Below is a small trained network, with its code and all its weights. Each question gives an input and a class and asks what happens when units are switched off, that is, made to give their printed mean instead of their output.

import numpy as np


def w(rows, s, z=0):
    codes = np.array(rows[::2]) - 128.0
    scale = np.full(codes.shape[1], s)
    scale[-1] = z or s
    return codes * scale


def norm(h):
    return h / np.sqrt((h * h).mean(-1, keepdims=True) + 1e-5)


def f(y):
    return y / 2 * (1 + np.tanh(0.7978845608 * (y + 0.044715 * y**3)))


def log_softmax(a):
    a = a - a.max(-1, keepdims=True)
    return a - np.log(np.exp(a).sum(-1, keepdims=True))


def net(x, mask):
    res = np.array(x, float).reshape(1, 7) / 4 @ E
    u = 0
    for l in range(4):
        y = f(norm(res) @ A[l][:, :-1].T + A[l][:, -1])
        res = res + np.where(mask[u : u + 5], y, B[l][:, -1]) @ B[l][:, :-1]
        u += 5
    return log_softmax(norm(res)[-1] @ U[:, :-1].T + U[:, -1])


A, B = {}, {}
E = w([
[85,137,148,158,206,145,164,134,70,205,227,166],'x0',
[127,123,130,126,126,126,133,129,130,126,132,129],'x1',
[130,123,130,124,126,127,131,125,129,125,139,125],'x2',
[129,132,122,130,130,131,135,122,130,130,121,135],'x3',
[79,9,88,115,109,213,103,95,171,175,124,81],'x4',
[163,111,82,86,192,116,174,189,137,137,119,115],'x5',
[128,131,124,121,130,128,126,122,124,130,129,127],'x6',
],0.013)
A[0] = w([
[182,74,68,106,113,129,120,145,170,87,114,125,85],'0.n0',
[94,62,118,93,143,194,105,126,138,179,140,107,2],'0.n1',
[197,153,132,101,106,85,110,136,177,2,67,127,152],'0.n2',
[191,106,66,78,195,108,205,198,153,135,104,56,208],'0.n3',
[142,67,113,81,94,185,113,100,216,87,53,43,7],'0.n4',
],0.0079,0.0043)
B[0] = w([
[73,155,102,59,124,139,122,122,117,169,68,147,184],'0.n0',
[127,139,104,178,144,248,187,80,117,149,80,118,197],'0.n1',
[118,110,194,150,140,224,209,82,116,177,107,29,249],'0.n2',
[152,143,78,100,176,104,114,171,179,155,134,161,236],'0.n3',
[150,101,88,111,139,130,45,150,115,113,126,230,254],'0.n4',
],0.011,0.009)
A[1] = w([
[159,144,153,129,154,100,189,123,115,133,159,65,70],'1.n0',
[130,112,124,166,77,139,115,95,169,2,132,117,3],'1.n1',
[180,118,62,43,208,123,191,208,154,152,109,98,159],'1.n2',
[162,183,140,100,159,72,69,140,105,150,165,235,176],'1.n3',
[119,166,160,77,113,12,84,136,206,78,99,103,55],'1.n4',
],0.0078,0.0043)
B[1] = w([
[142,51,99,5,122,177,80,136,110,119,139,189,155],'1.n0',
[249,100,92,101,38,96,123,148,99,158,82,131,134],'1.n1',
[216,139,78,187,82,122,157,192,150,133,212,34,254],'1.n2',
[87,66,169,184,142,72,155,165,70,2,156,143,196],'1.n3',
[188,165,108,107,76,161,162,78,95,137,81,110,119],'1.n4',
],0.0082,0.0087)
A[2] = w([
[111,132,162,80,97,159,103,53,19,148,80,120,134],'2.n0',
[88,179,160,95,117,143,103,37,121,226,133,120,66],'2.n1',
[155,67,37,85,62,99,6,129,214,108,82,192,2],'2.n2',
[202,254,152,91,58,86,155,120,145,92,72,64,57],'2.n3',
[35,78,225,136,102,158,124,23,71,76,67,180,245],'2.n4',
],0.0098,0.004)
B[2] = w([
[97,59,117,208,67,122,127,149,119,74,228,140,189],'2.n0',
[177,61,126,251,85,150,129,180,161,109,110,108,158],'2.n1',
[89,233,4,20,114,133,28,248,48,89,110,47,212],'2.n2',
[66,26,106,209,135,146,128,85,220,213,130,156,165],'2.n3',
[98,161,134,164,13,109,89,62,83,66,176,178,253],'2.n4',
],0.011,0.014)
A[3] = w([
[130,103,90,72,179,168,141,126,187,249,83,49,118],'3.n0',
[134,52,76,194,111,179,145,101,197,197,172,123,133],'3.n1',
[121,39,162,174,76,181,134,75,184,176,124,134,37],'3.n2',
[103,149,197,189,104,115,128,25,102,122,116,154,46],'3.n3',
[111,67,105,78,187,190,153,118,168,150,66,87,1],'3.n4',
],0.012,0.0035)
B[3] = w([
[157,186,236,141,171,156,185,51,164,181,88,114,217],'3.n0',
[117,64,186,190,79,87,150,58,179,130,60,105,248],'3.n1',
[129,66,90,91,176,105,111,175,191,187,59,191,217],'3.n2',
[93,132,147,22,144,100,105,125,131,170,92,175,213],'3.n3',
[209,184,161,148,253,128,181,143,169,168,181,51,168],'3.n4',
],0.014)
U = w([
[25,8,151,191,47,100,84,61,186,182,41,213,146],'0',
[197,122,215,222,217,148,237,57,218,209,107,47,230],'1',
[23,146,41,155,10,216,18,135,28,27,158,83,136],'2',
[193,225,44,27,224,225,84,222,170,216,30,32,18],'3',
[25,208,212,85,76,54,90,67,20,64,198,226,2],'4',
[211,64,87,171,220,40,222,246,60,61,236,142,105],'5',
],0.016,0.0058)

Each question gives the input, the list of numbers given to net, and the class t.
The units are the neurons (one row each of A and B). Each row of codes is followed by its name. A weight is (code - 128) times the scale printed after its matrix; where a second scale follows, it is the last column's (A, B and U).
mask holds one flag per neuron, layer by layer. A switched-off neuron (its flag False) gives its mean, the last column of its row in B, instead of its output. The means were averaged over made-up inputs and are rounded, as every weight is.
A unit's drop is (log p(t) with every unit on - log p(t) with that unit switched off) / (log p(t) with every unit on - log p(t) with every unit switched off).
The circuit of an input: a set's keep is (log p(t) with only the set's units on - log p(t) with every unit switched off) / (log p(t) with every unit on - log p(t) with every unit switched off). Starting from the 12 units with the biggest drops (on a tie, the unit counted first), units are removed one at a time, each time the one whose removal leaves the highest keep (on an exact tie, the one counted first), for as long as the keep stays at least 0.8.
units of the circuit, in order: the units of the circuit, biggest drop first
top k neurons: the k neurons with the biggest drops, biggest first
k most important neurons of layer l: the k neurons of layer l with the biggest drops, biggest first
drop when u is switched off: that unit's drop, to one decimal
input [-7,-8,0,-5,-2,6,8], class 1: units of the circuit, in order => (0.n2)
input [-1,-8,-8,2,6,-4,4], class 2: units of the circuit, in order => (0.n2; 2.n2)
input [-5,0,-1,6,1,-7,-6], class 2: top 3 neurons => (0.n4; 2.n2; 0.n1)
input [-1,3,-6,-6,8,3,-6], class 3: units of the circuit, in order => (2.n2; 0.n2)
input [1,-6,-7,3,-6,-7,-2], class 4: top 2 neurons => (1.n3; 1.n2)
input [7,-2,-5,8,0,5,-4], class 5: top 4 neurons => (0.n2; 1.n3; 0.n1; 3.n0)
input [1,1,-7,-7,-7,4,2], class 5: 2 most important neurons of layer 1 => (1.n3; 1.n0)
input [0,-4,7,-1,1,8,-4], class 3: top 2 neurons => (0.n3; 0.n2)
input [1,-6,-7,-6,-6,-2,-4], class 4: top 4 neurons => (1.n2; 0.n1; 1.n0; 3.n1)
input [-4,1,8,5,0,7,5], class 1: top 3 neurons => (0.n2; 1.n2; 3.n0)
input [-3,-6,0,-3,3,2,-1], class 3: top 2 neurons => (0.n4; 2.n4)
input [1,-6,0,-7,-4,3,2], class 5: top 3 neurons => (1.n3; 0.n1; 3.n0)
input [-7,3,0,5,7,0,-4], class 2: top 2 neurons => (1.n2; 0.n3)
input [-5,-2,1,-5,-2,2,4], class 1: units of the circuit, in order => (0.n2)
input [8,2,-3,-5,5,1,7], class 1: top 3 neurons => (2.n4; 1.n3; 2.n0)
input [-7,5,-3,-5,1,-6,7], class 2: top 2 neurons => (0.n4; 2.n2)
input [7,3,4,-5,-3,-8,-3], class 4: drop when 0.n2 is switched off => 0.1
input [-4,-3,6,-7,4,5,3], class 3: drop when 0.n4 is switched off => 0.2
input [-7,1,-8,7,4,8,-6], class 3: top 2 neurons => (0.n4; 2.n2)
input [6,-1,8,7,-2,-7,5], class 4: drop when 0.n2 is switched off => 0.9
input [-1,-4,5,-8,2,7,-3], class 3: most important neuron of layer 0 => (0.n2)
